tak: | -419 |  -23 |  664 | -420 | -374 | -165 |  265 |
vires: | -373 | -813 |  630 |  -68 | -883 |  866 |  331 |
pipet: |  157 |  575 | -196 | -128 |  -14 |  175 | -276 |
tav: |  601 | -295 |  600 |  342 | -318 | -599 | -225 |
gone vires: | -373 |  -68 | -813 |  331 |  630 | -883 |
| 866 |
gone tak: |  -23 | -165 |  265 | -374 |  664 | -419 |
| -420 |
gone tav: | -599 | -225 | -318 | -295 |  600 |  342 |
| 601 |
where: | -373 |
vires, 0

bedez: | -374 |   83 |  208 | -281 |  747 | -351 |  469 |  -31 |  210 |  553 | -755 | -144 |  171 | -123 |  -57 |  695 | -874 | -369 |  450 | -234 |  194 |  -39 |  659 |
nad: | -609 | -748 | -530 | -172 |  371 | -548 |  111 | -837 |  205 | -177 | -519 | -614 | -322 |   63 | -599 |   83 |  500 |  463 |   54 |  297 |  837 |  643 | -100 |
Das: | -386 |   -1 | -463 |  667 |  586 |  -40 | -177 | -681 |  351 |  218 |  435 | -346 |  664 |  288 | -108 | -699 |  636 |  110 | -589 | -656 | -279 | -110 | -108 |
bop: |  566 | -439 | -433 |  474 |  322 | -568 |  627 |   18 |   47 |  842 |  145 | -694 | -873 | -569 | -615 |   46 | -524 |  698 | -254 | -184 | -536 | -384 | -252 |
nefel: |  -55 |  662 | -745 | -288 | -216 |  -41 |  368 | -827 |  755 |   86 |  563 | -643 | -570 |  -35 | -389 | -697 |  767 | -745 | -259 |  793 |  465 |  386 |  -14 |
didu: | -609 | -748 | -633 | -172 |  371 | -548 |  111 | -837 |  205 | -177 | -519 | -614 | -638 |   63 | -599 |   83 |  500 |  463 |   54 |  297 |  837 |  643 | -100 |
feseb: |  179 | -705 | -351 | -104 | -279 |   11 | -681 | -467 | -154 |  -39 |  737 |  682 | -440 | -768 | -255 | -614 | -580 |   69 | -435 |  342 | -517 |  247 |  220 |
gogur: | -609 | -748 | -530 | -172 |  371 | -548 |  111 | -837 |  205 | -177 | -519 | -614 | -638 |   63 | -599 |   83 |  500 |  463 |   54 |  297 |  837 |  643 | -100 |
Gug: | -374 |   83 |  208 | -281 |  694 | -779 |  469 |  -31 |  210 |  553 | -755 | -144 |  171 | -123 |  -57 |  695 | -874 | -369 |  450 | -234 |  194 |  -39 |  659 |
fup: |   58 | -409 | -295 |  567 | -724 | -761 | -522 |  801 |  835 |  378 |  769 | -408 |  315 |  454 |  425 |  459 |  666 |  584 |  220 | -680 |  281 |  809 |  848 |
where: | 47 |
bop, 8
gone Gug: |  -57 | -281 |  208 |  450 |  469 | -123 | -874 |  194 |  553 |   83 |  -39 | -779 | -144 |  694 |  171 | -374 |  -31 |  659 | -755 | -234 |  210 | -369 |
| 695 |
where: | 667 |
Das, 3
where: | -295 |
fup, 2

bepur: |    0 |  228 | -191 |    0 |  -98 |  412 | -303 |    0 |  157 |  -26 | -122 |    0 | -225 |    0 |  404 |  238 | -385 |  209 |  653 |  188 |
vate: |    0 |  228 | -191 |    0 |  -98 |  412 | -303 |    0 |  157 |  -26 | -405 |    0 | -225 |    0 |  404 |  238 |  229 |  209 |  653 |  204 |
pezi: |    0 |  228 | -191 |    0 |  -98 |  412 | -303 |    0 |  157 |  -26 | -122 |    0 | -225 |  205 |  404 |  238 | -385 |  209 | -123 |    0 |
gone vate: | -405 |    0 |  229 |  204 |    0 |  209 |  412 | -191 | -225 |  653 |  -26 |    0 |  238 |    0 | -303 |    0 |  404 |  157 |  -98 |
| 228 |
where: | 204 |
vate, 19
|    0 |  228 | -191 |    0 |  -98 |  412 | -303 |    0 |  157 |  -26 | -122 |    0 | -225 |  205 |  404 |  238 | -385 |  209 | -123 |    0 |
pezi

zedon: |  195 |  168 |  -51 | -232 |    7 | -243 |  170 |  217 | -244 |  472 |  119 | -385 |  344 |  113 | -251 |  162 | -338 | -173 |   60 |  364 |  357 |  115 |  -88 |
Pil: | -809 |  292 | -541 |  124 | -157 |  287 | -264 | -356 | -462 | -415 |  270 | -136 |  -69 |  -26 |  108 | -109 |   32 |  169 |  120 | -410 | -115 |   47 |   79 |
Pivaz: | -253 |  -19 |  317 | -294 |  423 |  106 |  -25 |   11 |   12 |  354 |   81 |  -52 |   40 |  374 |    4 |   88 | -259 |   39 | -645 |   37 |  418 |  248 |   -5 |
Kap: |   22 | -165 |   52 |   72 |  -75 |   85 |  -21 |   13 |  149 |  240 | -212 |  252 |  618 | -332 |  -91 |    7 |  206 |  289 |  439 |  149 |  -53 |  279 | -344 |
zemi: |  -81 |  116 |  -82 |  306 |  241 |  -80 |  220 |   99 |   -5 | -233 |  206 |   56 |  -97 | -169 |  -83 |  666 |  495 | -329 |   95 |   18 | -331 | -192 |  497 |
velaf: |   40 |   88 |  -73 |  153 |   73 | -160 |    1 | -185 | -166 |  -85 |   36 |  -97 | -111 | -162 |  -40 | -146 |   -4 | -142 |  168 | -124 | -174 | -165 |  -67 |
Dum: | -325 |  249 |  353 |  -41 |  579 |  163 | -270 |  -70 |  -11 |   93 |  -21 |  -30 | -242 |  441 |  125 |   37 |   34 | -365 | -519 |  -73 |   95 | -231 |  102 |
mamok: |  179 |  366 |  -90 |  120 |   15 | -187 |   -1 |  -29 | -261 |  163 | -222 | -307 | -346 |  -12 | -307 |  109 | -311 |  135 | -198 |   66 |  154 |  227 |   -3 |
gone zedon: |  162 | -232 |  357 |  344 |   60 | -338 |  -88 |  364 |  113 |  115 |  472 |  168 |  170 | -251 |  195 | -385 |  119 | -173 |  -51 |    7 | -243 |  217 |
| -244 |
where: | -81 |
zemi, 0

noz: |   73 |  -56 |  205 |  409 |  218 | -248 |  365 | -287 |  236 |
faso: | -449 |  303 | -305 |    7 | -330 | -828 |  402 |   96 |  367 |
gab: |  392 | -405 |   42 |  180 |  301 | -309 | -202 | -346 | -285 |
Bup: |  182 |  181 | -169 | -186 | -214 |  298 |  -24 |  342 |  126 |
Lavor: |  -23 | -402 |   75 | -189 |  315 | -415 | -181 | -755 | -646 |
zat: | -414 |  311 | -408 | -674 | -319 |  467 | -256 |  431 |  -54 |
Tuda: |  -68 | -363 |   61 |  -63 |  169 | -238 | -175 | -556 | -448 |
lik: | -132 | -105 | -292 | -115 | -258 |  297 |  159 |  161 |  151 |
fug: |  116 |  117 | -480 | -827 | -557 |  204 | -299 |   83 | -377 |
dok: | -416 |  -18 |  -91 |  173 | -829 | -237 |  836 | -526 |  175 |
where: | -827 |
fug, 3
where: | -829 |
dok, 4
where: | -556 |
Tuda, 7
where: | -828 |
faso, 5
gone fug: |  116 | -827 | -377 | -299 |   83 |  204 | -557 | -480 |
| 117 |
gone Bup: | -169 |  298 | -186 |  342 |  182 |  126 | -214 |  -24 |
| 181 |

Folav: | -325 |  153 |   97 | -290 | -118 |   51 | -291 |
nogaf: |  236 |  -22 | -351 |  157 | -345 |  278 |  152 |
Pese: |  322 |  -17 | -305 | -369 |  343 | -443 |  432 |
San: |  247 | -135 |   -7 | -137 |  340 | -322 |  375 |
ped: | -103 |  393 | -402 |  551 | -724 |  -34 |  346 |
beb: |  270 |  -79 | -428 |  279 | -543 |  589 | -351 |
gone Pese: |  -17 |  432 | -305 |  322 | -369 | -443 |
| 343 |
where: | -305 |
Pese, 2
gone Folav: |   51 | -325 |   97 | -118 | -291 |  153 |
| -290 |

nos: | -274 | -556 | -275 |  792 |  -57 |  852 |
lud: | -274 | -556 | -273 | -218 |  597 | -184 |
Tiz: | -226 |   68 |   40 | -244 |  -79 | -553 |
gomu: | -274 | -556 |  101 |  391 |  474 |  410 |
fepa: |   57 | -216 |   56 | -218 | -721 |   64 |
Risun: |  -43 |  130 | -460 | -311 |  -71 | -459 |
betom: | -359 | -358 |   29 | -323 |  -99 | -788 |
gone lud: | -218 | -273 | -556 |  597 | -184 |
| -274 |
gone fepa: |   64 |   57 | -218 | -216 | -721 |
| 56 |
gone betom: |  -99 |   29 | -323 | -358 | -788 |
| -359 |
where: | -43 |
Risun, 0
gone fepa: | -216 |   64 |   57 | -721 | -218 |
| 56 |
gone Risun: | -311 |  -43 |  130 |  -71 | -460 |
| -459 |

